In the rows, zero is written as 128.
Each row of numbers stands for one object and depends on some of the facts below. Use the named rows to name the rest.

Named rows:
[121 159 107 147 116 131 183 156 122 138 133 138 119 129  91 160 131 107
 119 132 136 127 100 182  95 128 130]: trubro
[126 140 102 129 138 157 172 150  97 142  88 141 127 130  84 157 142 119
  75 137 101 126  90 199 110 135 147]: figuk
[137 154 120 119 162 123 160 150 100  96  60 174 155 161 114 152 182 152
  68 155  67  67 128 203 119 106 169]: zigin
[120 106  89 132 131 165 175 139 117 145  59 153 125 141  69 152 130 162
  68 146 101 120  79 216 129 131 134]: felastan
[119 114  88 148  99 115 150 168  93 140  97 146 106 140  69 127 141 140
  78 131 108  97 122 175 133 192 118]: kludas
[153 188 130 139 151 135 163 150 119 117 116 141 161 143 129 148 160 169
 131 159 141  72 149 153  85  63 136]: drate
[105 147  93 163 115 140 199 165 122 132 118 158 123  96 105 186 151 124
 115 128 163 112  86 205 113 135 114]: trakos
[106 183 114 142 128 115 185 154 129  84 120 154 158 128 107 163 166 138
 113 140 135  55 127 176 100  81 180]: brigrim
[106 161 106 150 125 140 187 164 122 132 124 138 121 112  89 168 142 103
 119 129 140 127  91 189 100 121 151]: festuplon
[100 114 109 129 135 153 157 147  90 133  78 145 110 107  66 162 154 138
  70 140 110 119  95 210 128 146 144]: guri
[149 163 119 146 145 156 170 159 109 160 120 127 127 125 107 156 134 130
 131 145 146 140 108 172  86 105 115]: nubrel
[105 149  94 154 120 150 197 161 134 121 119 162 134 123  90 168 135 119
 122 139 169 123  74 209 101 128 129]: koredres
[ 95 130 116 168 122 124 176 156 115 122 129 125  85  78  73 171 144 137
 109 131 149 106 107 193 122 116 125]: flubudru
[ 95 141 130 151 127 137 167 152 112 122 138 136 111  86  77 166 153 107
 114 152 157 127 108 205 105 122 121]: rade
[113 114 115 122 136 155 151 138  85 139  78 146 114 114  70 156 150 147
  60 141 100 118 101 205 128 143 130]: flapem
[131 155 109 111 146 139 163 139  98  97  72 158 167 150 104 148 171 157
  56 148  83  56 128 190 113 100 170]: fludok
[113 106  99 152 131 138 161 153  97 140  83 127  89 102  67 152 147 164
  77 136 108 103 109 190 138 136 128]: brafetan

How the objects are related:
η: refers to; θ: hangs directly under; ω: uses; Φ: points at; δ: belongs to class
debrer η kludas; duranur η topliskun; duranur η klagram; zipi η brunus; zipi η letafis; zipi η moplokil; zosenur η tretik; skaso η flubudru; skaso η vofli; gruskik η dadrum
skekle η grepa; skekle η drikin; vono η skiflek; plavil η reklak; zikem η baplek; dugro η brozor; noga η skeplum; noga η plisu; fepli η vofli; fepli η bimun
grefik η vofli; grefik η flinos; gunim η tupil; gunim η rofitril; grigram η reklak; fludok η bikam; drizor η naplok; drizor η brafetan; redok η brasku; stutren η detres
tistun η budadrel; tistun η dazizon; drikon η dalo; drikon η viklan; stostil η gragu; stostil η tupil; trazur η flubudru; trazur η lamos; bulu η gagok; giska η flapem
klikle η lamos; nitaklu η drolun; nodru η letafis; brigrim η brafetan; tekla η tupil; drate η kamel; saban η legra; foskes η nuvofle; foskes η truflik; tuklu η dilus
drofa η pudul; zigin η gragu; noplave η tupil; podrorun η pudul; podrorun η tidrir; podrorun η dazizon; pekis η plitok; pekis η brozor; pekis η bimun; mitena η manel
stoze η flafak; stoze η skuflir; viskon η drakeklir; lapan η gadruk; flinos θ drate; plisu θ skuflir; vava θ duranur; kliplom θ gimenan; dribu θ buson; detres θ gimenan
bagrudak θ gimenan; grepa θ gunim; razeklin θ gunim; zipi θ gimenan; zosenur θ gimenan; tretik θ dazizon; letafis θ bruklis; kovim θ drizor; pugris θ fludok; skaso θ drizor
gruskik θ drizor; skekle θ figuk; lamos θ drate; brafetan θ stukar; flubudru θ bifun; topliskun θ plebatis; manel θ pudril; dilus θ fludok; troren θ trubro; trebrema θ truflik
drakeklir θ bekuzo; plavil θ nubrel; plitok θ zabro; kleban θ trubro; flapem θ kedaplo; zikem θ duranur; bomo θ timar; dugro θ klikle; nograsar θ flafak; fepli θ drosik
lasozun θ pletran; skadenik θ gruste; guri θ redok; reklak θ gimenan; grefik θ flafak; platon θ festuplon; grigram θ klikle; bredil θ buson; braplamar θ plebatis; stutren θ klikle
suritril θ stostil; bikam θ pletran; kligal θ duranur; brebram θ timar; pludim θ truflik; tistun θ redok; lopas θ duranur; degi θ klikle; brozor θ gruste; drikon θ redok
legra θ brunus; niskas θ debrer; klugrul θ dratostis; gaklapem θ redok; mader θ duranur; nivis θ trubro; vigik θ nuvofle; gane θ gadruk; tramom θ plebatis; toklo θ fliplak
kludas θ timar; drikin θ nubrel; klagram θ pletran; dalo θ foskes; skiflek θ nuvofle; trazur θ figuk; kamel θ fludok; bimun θ gimenan; bulu θ zigin; giska θ timar
gruskin θ dazizon; brasku θ skuflir; buflo θ siras; dadrum θ pletran; zadreklum θ gimenan; flori θ duranur; rebatres θ plebatis; naplok θ bekuzo; koredres θ bruklis; grabir θ drizor
nodru θ gimenan; tikol θ bruklis; kuplor θ stukar; budadrel θ gimenan; viklan θ brigrim; plaskel θ kedaplo; zusor θ skuflir; tupil θ fludok; klaluklom θ trubro; beko θ stukar
grutrek θ stostil; seme θ fliplak; komus θ foskes; gofle θ buson; neska θ plebatis; fovak θ brunus; rofitril θ nuvofle; sedroror θ stostil; bipla θ nitaklu; tekla θ zigin
brinel θ buson; rusimes θ stostil; kliflin θ fustuk; brenizol θ buson; saban θ nubrel; skeplum θ klikle; skedrar θ zigin; moplokil θ skuflir; tuklu θ timar; drofa θ redok
gagok θ zigin; baplek θ buson; dreke θ kedaplo; noplave θ flafak; drolun θ bifun; ridras θ timar; podrorun θ noga; pudul θ bruklis; pekis θ reskes; skekas θ dratostis
mitena θ nubrel; felastan θ fludok; tidrir θ gragu; vofli θ klikle; kledos θ gruste; trakos θ duranur; stoze θ noga; rade θ pletran; viskon θ drosik; bitras θ bruklis
lapan θ buson; flinos ω lamos; plisu ω brasku; vava ω trakos; vava ω zikem; kliplom ω budadrel; dribu ω brinel; detres ω bagrudak; detres ω zadreklum; zipi ω reklak
zipi ω zadreklum; zipi ω bimun; tretik ω gruskin; kovim ω grabir; pugris ω kamel; pugris ω dilus; gruskik ω kovim; flubudru ω drolun; dilus ω kamel; dilus ω tupil
trebrema ω pludim; plavil ω drikin; kleban ω nivis; kleban ω troren; zikem ω trakos; dugro ω degi; dugro ω skeplum; dugro ω vofli; dugro ω grigram; dugro ω stutren
lasozun ω klagram; skadenik ω brozor; guri ω tistun; guri ω gaklapem; reklak ω budadrel; reklak ω detres; grigram ω skeplum; suritril ω sedroror; suritril ω grutrek; suritril ω rusimes
kligal ω vava; brebram ω bomo; brebram ω giska; tistun ω guri; degi ω stutren; drikon ω tistun; drikon ω drofa; legra ω fovak; nivis ω klaluklom; nivis ω kleban
vigik ω rofitril; tramom ω topliskun; tramom ω rebatres; tramom ω braplamar; tramom ω neska; toklo ω seme; drikin ω mitena; drikin ω saban; klagram ω bikam; bimun ω bagrudak
bimun ω kliplom; gruskin ω tretik; zadreklum ω detres; flori ω vava; flori ω kligal; kuplor ω brafetan; budadrel ω bimun; tupil ω felastan; klaluklom ω nivis; grutrek ω suritril
grutrek ω sedroror; komus ω dalo; gofle ω dribu; skeplum ω grigram; tuklu ω kludas; gagok ω bulu; baplek ω bredil; baplek ω dribu; dreke ω plaskel; noplave ω grefik
drolun ω flubudru; vofli ω stutren; trakos ω kligal; stoze ω podrorun; rade ω klagram; lapan ω bredil; lapan ω baplek; plisu Φ mitena; plisu Φ zipi; kliplom Φ lopas
kliplom Φ neska; detres Φ gadruk; detres Φ lopas; dratostis Φ platon; dratostis Φ dilus; grepa Φ buflo; stukar Φ gruskin; zipi Φ skeplum; zosenur Φ guri; tretik Φ stostil
letafis Φ brunus; letafis Φ guri; kovim Φ guri; pugris Φ gruste; skekle Φ nodru; skekle Φ skaso; skekle Φ tekla; brafetan Φ drolun; brafetan Φ guri; topliskun Φ zosenur
topliskun Φ pletran; topliskun Φ vava; vono Φ dreke; vono Φ detres; troren Φ timar; trebrema Φ figuk; trebrema Φ rofitril; drakeklir Φ grigram; plavil Φ platon; plavil Φ tistun
plitok Φ skeplum; flapem Φ guri; figuk Φ beko; figuk Φ guri; noga Φ lopas; noga Φ pletran; noga Φ guri; noga Φ klagram; nograsar Φ gadruk; nograsar Φ reskes
nograsar Φ guri; fepli Φ guri; fepli Φ rofitril; skadenik Φ gadruk; grefik Φ duranur; grefik Φ manis; grigram Φ dugro; fludok Φ guri; drizor Φ timar; trubro Φ manis
trubro Φ gunim; pletran Φ guri; kligal Φ drikin; kligal Φ drofa; pludim Φ guri; lopas Φ guri; degi Φ stostil; brozor Φ bredil; drikon Φ plebatis; legra Φ pletran
legra Φ plebatis; klugrul Φ pletran; klugrul Φ noplave; mader Φ timar; nivis Φ mader; vigik Φ klagram; gruste Φ dugro; stostil Φ gimenan; tramom Φ zadreklum; toklo Φ guri
kludas Φ guri; kludas Φ dugro; klagram Φ bruklis; klagram Φ guri; dalo Φ drate; trazur Φ lopas; trazur Φ rade; trazur Φ plebatis; kamel Φ pletran; kamel Φ saban
bimun Φ guri; bimun Φ dugro; truflik Φ rusimes; bulu Φ flafak; bulu Φ guri; giska Φ lopas; giska Φ dribu; giska Φ guri; pudril Φ dribu; manis Φ dugro
brasku Φ lopas; brasku Φ stoze; buflo Φ gagok; dadrum Φ skadenik; zadreklum Φ guri; flori Φ guri; flafak Φ lopas; flafak Φ dilus; flafak Φ guri; naplok Φ manis
naplok Φ bulu; naplok Φ lasozun; tikol Φ toklo; tikol Φ plebatis; kedaplo Φ gragu; kuplor Φ brenizol; viklan Φ kamel; klaluklom Φ guri; grutrek Φ dribu; gadruk Φ timar
nuvofle Φ bruklis; komus Φ mader; neska Φ bimun; rofitril Φ gragu; rofitril Φ lasozun; brunus Φ guri; brunus Φ neska; brunus Φ rade; bipla Φ dreke; tekla Φ gruste
brinel Φ guri; kliflin Φ braplamar; kliflin Φ felastan; drate Φ lopas; saban Φ bruklis; skeplum Φ guri; skeplum Φ plebatis; skedrar Φ skeplum; moplokil Φ skeplum; moplokil Φ zigin
foskes Φ platon; foskes Φ vava; zigin Φ guri; baplek Φ guri; baplek Φ toklo; nubrel Φ lopas; dreke Φ lopas; dreke Φ kledos; dreke Φ noplave; dreke Φ bimun
noplave Φ plebatis; ridras Φ dugro; podrorun Φ gadruk; podrorun Φ guri; pudul Φ gragu; fustuk Φ bulu; fustuk Φ plebatis; felastan Φ guri; tidrir Φ klaluklom; tidrir Φ brebram
kledos Φ timar; kledos Φ rade; stoze Φ skadenik; flinos δ 457; plisu δ 457; vava δ 815; kliplom δ 457; dribu δ 815; detres δ 457; bagrudak δ 672
grepa δ 815; razeklin δ 815; zipi δ 457; zosenur δ 815; tretik δ 815; letafis δ 815; kovim δ 761; pugris δ 761; skaso δ 815; gruskik δ 761
skekle δ 761; lamos δ 761; brafetan δ 457; flubudru δ 457; topliskun δ 672; manel δ 815; dilus δ 815; troren δ 672; trebrema δ 815; drakeklir δ 457
plavil δ 815; plitok δ 761; kleban δ 457; flapem δ 815; zikem δ 457; bomo δ 457; dugro δ 672; nograsar δ 761; fepli δ 457; lasozun δ 815
skadenik δ 815; guri δ 815; reklak δ 815; grefik δ 672; platon δ 815; grigram δ 457; bredil δ 815; braplamar δ 761; stutren δ 457; suritril δ 761
bikam δ 761; kligal δ 761; brebram δ 815; pludim δ 815; tistun δ 672; lopas δ 457; degi δ 761; brozor δ 457; drikon δ 457; legra δ 672
niskas δ 672; klugrul δ 672; gaklapem δ 672; mader δ 457; nivis δ 672; vigik δ 672; gane δ 457; tramom δ 815; toklo δ 815; kludas δ 815
drikin δ 457; klagram δ 672; dalo δ 672; skiflek δ 457; trazur δ 457; kamel δ 815; bimun δ 457; bulu δ 815; giska δ 815; gruskin δ 761
brasku δ 672; buflo δ 672; dadrum δ 672; zadreklum δ 457; flori δ 457; rebatres δ 761; naplok δ 672; koredres δ 672; grabir δ 815; nodru δ 761
tikol δ 761; kuplor δ 672; budadrel δ 761; viklan δ 761; plaskel δ 761; zusor δ 672; tupil δ 761; klaluklom δ 457; beko δ 672; grutrek δ 672
seme δ 457; komus δ 457; gofle δ 815; neska δ 815; fovak δ 815; rofitril δ 457; sedroror δ 815; bipla δ 761; tekla δ 672; brinel δ 672
rusimes δ 815; kliflin δ 457; brenizol δ 457; saban δ 761; skeplum δ 672; skedrar δ 457; moplokil δ 761; tuklu δ 457; drofa δ 672; gagok δ 457
baplek δ 457; dreke δ 815; noplave δ 672; drolun δ 672; ridras δ 815; podrorun δ 761; pudul δ 457; pekis δ 672; skekas δ 815; mitena δ 457
felastan δ 761; tidrir δ 672; vofli δ 457; kledos δ 815; trakos δ 761; stoze δ 457; rade δ 815; viskon δ 672; bitras δ 672; lapan δ 761

Name these rows:
No name comes twice in this set of rows, the named rows included.
[120 138 115 153 114 135 188 139 132 125 140 147 122 128  86 157 128 109
 109 153 154 120  97 213 103 121  93]  pugris
[123 154 143 158 143 107 160 140 110  87 133 136 123 101 111 160 176 169
 110 162 145  50 156 181 112  74 116]  drikon
[109 161 116 157 137 124 186 172 124 127 119 152 112 125  97 174 150  97
 131 136 130 136  92 200 103 122 150]  gragu
[ 89 185 107 147 123 105 188 141 134  79 105 159 139 132 104 155 172 161
 115 148 162  38 108 201 100  81 147]  nodru
[103 161 128 144 129 119 190 132 142  68 129 166 159 120 103 169 165 142
 103 163 153  52 122 210 103  69 142]  gruskik
[ 90 164 100 151 119 130 191 143 129 129 109 145 102 117  84 168 139 130
 116 134 168 112  68 217  98 110 117]  budadrel
[109 122 111 127 146 133 156 123  83 143  64 126  75 107  67 156 150 161
  52 135  97 106  88 227 125 129 110]  zadreklum
[134 165 144 171 160  60 177 180 151  79  92 233 133 208 152 171 190 135
 158 179 109  91 130 230 118 108 126]  tekla
[139 164 115 149 133 145 173 158 115 153 127 128 127 127 104 157 134 124
 130 140 147 134 108 171  87 105 116]  gadruk
[109 133 138 181 160  94 187 186 149 120  90 200  90 156 113 184 170 109
 159 169 120 159  87 251 126 122 124]  tupil
[119  95 122 150 142 146 153 143  99 125  93 122  89 109  50 134 141 144
  73 158 112 112 106 209 132 124 126]  baplek
[111 126 118 162 118 114 172 146 117 130 136 128  83  97  78 166 136 138
 108 135 137 110 114 188 119 123 103]  drakeklir

The same objects again, as new rows of numbers:
Named rows:
[103 132 122 143 124 113 143  98 108 138 195 112 132 119  71 115 131 107
 110 127 118 133 110 130 143  97 249]: grefik
[123 132 144 139 132 131 122 131 108 130 154 139 123 134 138 128 133 124
 143 142 127 123 155 132 123 132 153]: manis
[136 127 154 132 125 128 120 136 129 128 112 130 135 119 124 129 138 119
 123 131 126 123 113 129 138 133 100]: brenizol
[139 122 137 128 117 124 128 115 140 132 131 139 138 121 130 122 140 139
 136 133 132 123 113 140 144 121 103]: bikam
[131 122 170 127 125 135 107 142 115 122 131 149 140 114 140 123 138 129
 125 126 131 130 126 121 126 145 140]: gimenan
[124 135 151 144 143 137 123 132 109 128 119 124 109 133 139 136 133 122
 129 137 122 119 144 116 125 134 117]: lasozun
[131 129 135 127 143 127 144 137 126 132 108 132 126 143 138 131 138 134
 138 141 130 120 120 139 126 132 104]: rofitril
[136 133 157 135 130 137 116 130 126 128 151 152 127 134 154 128 137 133
 146 140 131 122 161 132 123 147 107]: gragu
[122 127 109 121 131 122 140 125 129 126 103 114 126 134 129 133 127 130
 126 128 128 129 121 133 127 127 122]: kliflin
[136 123 138 126 126 128 132 124 129 131 106 131 140 121 117 127 135 125
 123 132 128 126 110 130 135 133 109]: bomo
[146 131 150 131 139 138 112 132 147 125 160 143 112 120 137 128 122 119
 131 122 130 126 146 111 115 138 118]: timar
[120 128 102 120 134 126 155 146 121 128  88 115 121 146 121 133 115 119
 122 121 123 134 118 123 111 134 132]: giska
[121 132 116 124 130 130 131 133 121 126 142 131 116 139 137 130 124 131
 135 131 127 131 154 132 116 132 145]: figuk
[133 127 148 124 118 130 122 117 135 129 108 133 137 125 131 129 140 138
 123 134 127 126 119 129 140 137  91]: skiflek
[131 127 100 130 128 116 124 125 130 127 157 117 140 132 135 123 119 132
 134 124 132 133 127 137 129 116 137]: grutrek
[132 132 146 127 140 140 153 134 129 130 128 135 116 142 130 130 126 122
 128 130 123 123 124 118 115 139 115]: neska
[134 119 147 133 136 130 123 131 115 138  87 115 137 118 116 132 126 115
 123 129 134 126 118 123 130 128 131]: zikem

Which object is each row?
No name comes twice in this set of rows, the named rows included.
[ 97 151 141 128 118 132 147  78 161 107 177 136  74 111  70 130 162 152
 105 131 116 123  91 100 136  98 184]  bimun
[122 130 131 134 145 134 150 151 113 129 111 120 117 141 122 134 125 116
 126 127 124 124 130 119 113 138 140]  bulu
[121 132 100 128 123 114 133 116 122 126 159 126 138 146 143 122 128 149
 143 140 132 127 137 147 133 116 134]  naplok
[131 116 120 127 122 122 129 116 129 138 109 120 146 121 122 125 129 136
 130 129 136 131 113 144 140 123 124]  kligal
[135 118  79 128 148 115 146 166 122 128 118 103 128 133 123 126 117 108
 135 119 136 128 112 141 117 104 152]  podrorun
[135 136 143 134 144 142 126 134 134 126 131 125 102 129 146 137 122 122
 121 122 124 122 137 103 119 136 103]  rade
[133 130 117 126 142 127 140 135 128 127 125 120 112 133 137 134 130 128
 125 128 126 125 122 130 123 125 121]  klaluklom
[127 125 117 118 128 127 124 124 137 125  97 116 128 125 133 134 126 130
 120 122 127 133 122 126 130 124 104]  komus
[139 131 115 140 143 122 123 133 127 127 180 129 128 131 135 123 128 127
 143 131 133 124 132 134 127 123 134]  beko
[119 129 106 124 138 124 135 153 120 123 136 121 116 141 130 130 112 120
 132 125 128 133 150 129 110 127 162]  fludok
[118 141 103 167 136 121 110 110 107 136 214 110 102  91 127 121 142 111
 114 128 113 116 147 110 140 103 212]  dugro
[141 124 127 126 137 137 133 117 144 130 114 122 120 119 128 132 128 127
 125 124 133 126 115 116 126 128 111]  mader
[135 124 114 130 148 127 126 151 124 127 104 104 122 122 122 134 120 106
 119 118 131 129 114 122 119 117 134]  stoze
[114 135 123 122 122 133 156 117 118 125 113 131 116 151 140 133 130 146
 128 138 119 126 134 131 123 143 112]  kludas

